Below are the code and all the weights of a small trained network. Each question names an input and a class and asks about switching units off, where a switched-off unit gives its printed mean instead of its output.

import numpy as np


def w(rows, s, z=0):
    codes = np.array(rows[::2]) - 128.0
    scale = np.full(codes.shape[1], s)
    scale[-1] = z or s
    return codes * scale


def f(y):
    return np.maximum(y, 0)


def log_softmax(a):
    a = a - a.max(-1, keepdims=True)
    return a - np.log(np.exp(a).sum(-1, keepdims=True))


def net(x, mask):
    res = np.array(x, float).reshape(1, 6) / 4 @ E
    y = f(res @ A[0][:, :-1].T + A[0][:, -1])
    res = res + np.where(mask, y, B[0][:, -1]) @ B[0][:, :-1]
    return log_softmax(res[-1] @ U[:, :-1].T + U[:, -1])


A, B = {}, {}
E = w([
[130,84,90,152,137,114,99,110,147,127,98,115],'x0',
[119,112,52,12,67,147,56,35,50,168,176,127],'x1',
[46,101,106,196,160,158,217,36,170,119,245,113],'x2',
[155,59,229,182,26,144,121,62,175,220,89,184],'x3',
[162,150,118,108,139,151,146,128,142,129,137,140],'x4',
[112,145,133,106,115,131,158,156,125,151,138,122],'x5',
],0.012)
A[0] = w([
[167,101,199,215,103,139,173,156,164,160,101,180,149],'N0',
[137,127,138,183,180,135,168,203,189,54,153,83,156],'N1',
[102,145,140,134,155,118,173,182,179,51,91,105,187],'N2',
[169,122,154,185,138,104,165,124,168,139,116,189,139],'N3',
[175,97,183,132,113,110,128,209,133,70,59,126,181],'N4',
[145,89,157,105,2,163,99,31,120,217,144,212,3],'N5',
[125,87,126,175,81,164,197,53,192,158,209,133,128],'N6',
[194,163,118,99,63,158,26,123,60,129,70,153,201],'N7',
[94,201,121,189,245,70,169,187,137,55,70,122,228],'N8',
[143,138,117,157,174,117,149,188,106,30,135,75,211],'N9',
[166,147,150,64,168,111,87,177,72,97,12,125,232],'N10',
[149,46,158,111,70,156,147,74,104,202,123,170,69],'N11',
[88,85,214,132,107,133,193,142,237,114,115,136,96],'N12',
[167,129,173,139,67,126,91,183,165,150,46,207,214],'N13',
[171,180,94,91,107,135,65,171,52,113,78,75,194],'N14',
[79,151,38,79,147,152,109,72,50,93,220,45,187],'N15',
],0.0086,0.0056)
B[0] = w([
[140,97,181,236,133,206,54,149,150,82,113,74,248],'N0',
[39,156,149,117,168,111,139,34,148,138,145,153,226],'N1',
[127,150,138,116,114,127,226,82,161,141,145,136,206],'N2',
[76,111,138,181,137,139,37,148,202,107,45,25,204],'N3',
[217,127,152,151,138,122,141,175,207,197,84,156,211],'N4',
[118,158,175,96,127,55,227,67,205,158,170,158,244],'N5',
[47,144,124,112,223,124,90,48,106,79,90,90,239],'N6',
[189,173,124,69,62,86,123,153,106,184,95,159,238],'N7',
[103,129,139,12,101,75,198,47,214,198,118,114,251],'N8',
[132,130,145,35,132,59,126,96,130,172,172,165,210],'N9',
[192,119,122,97,23,73,120,176,141,199,2,148,236],'N10',
[131,137,159,118,169,91,205,66,184,188,142,94,212],'N11',
[99,137,200,196,167,163,78,169,87,71,108,59,224],'N12',
[185,141,175,152,115,184,127,194,191,203,83,181,243],'N13',
[115,171,132,133,70,123,131,196,52,175,54,134,222],'N14',
[182,74,22,53,161,137,90,174,98,52,220,189,246],'N15',
],0.0082,0.018)
U = w([
[149,144,154,86,92,60,147,129,168,178,113,145,248],'0',
[75,126,138,95,155,97,155,27,162,95,185,123,157],'1',
[188,97,179,168,103,184,74,228,183,126,118,128,142],'2',
[94,137,161,160,183,196,72,113,131,41,109,58,6],'3',
[140,127,68,79,54,94,80,218,25,98,104,139,148],'4',
[153,86,39,104,169,142,101,150,74,2,199,164,71],'5',
],0.01,0.0014)

Each question gives the input, the list of numbers given to net, and the class t.
The units are the neurons (one row each of A and B). Each row of codes is followed by its name. A weight is (code - 128) times the scale printed after its matrix; where a second scale follows, it is the last column's (A, B and U).
mask holds one flag per neuron, in row order. A switched-off neuron (its flag False) gives its mean, the last column of its row in B, instead of its output. The means were averaged over made-up inputs and are rounded, as every weight is.
A unit's drop is (log p(t) with every unit on - log p(t) with that unit switched off) / (log p(t) with every unit on - log p(t) with every unit switched off).
The circuit of an input: a set's keep is (log p(t) with only the set's units on - log p(t) with every unit switched off) / (log p(t) with every unit on - log p(t) with every unit switched off). Starting from the 12 units with the biggest drops (on a tie, the unit counted first), units are removed one at a time, each time the one whose removal leaves the highest keep (on an exact tie, the one counted first), for as long as the keep stays at least 0.8.
units of the circuit, in order: the units of the circuit, biggest drop first
top k neurons: the k neurons with the biggest drops, biggest first
drop of u: that unit's drop, to one decimal
input [2,8,4,-2,-2,4], class 5: units of the circuit, in order : [N15]
input [5,0,-1,5,7,-2], class 2: units of the circuit, in order : [N8 N9]
input [4,8,3,0,4,-8], class 5: top 2 neurons : [N15 N8]
input [-1,-6,8,0,2,6], class 1: top 3 neurons : [N8 N1 N2]
input [7,1,3,6,0,1], class 1: top 2 neurons : [N5 N11]
input [-4,-5,8,1,0,-3], class 3: top 2 neurons : [N12 N5]
input [8,1,-2,-8,-5,8], class 4: top 2 neurons : [N15 N5]
input [-4,1,8,-6,1,5], class 5: top 3 neurons : [N15 N5 N11]
input [1,0,-2,2,-8,-3], class 2: drop of N8 : 0.5
input [-2,6,-2,0,-6,-1], class 4: drop of N8 : 0.2
input [2,-6,1,-5,-5,8], class 1: drop of N1 : 0.4
input [0,0,-4,5,-1,2], class 2: top 2 neurons : [N8 N13]
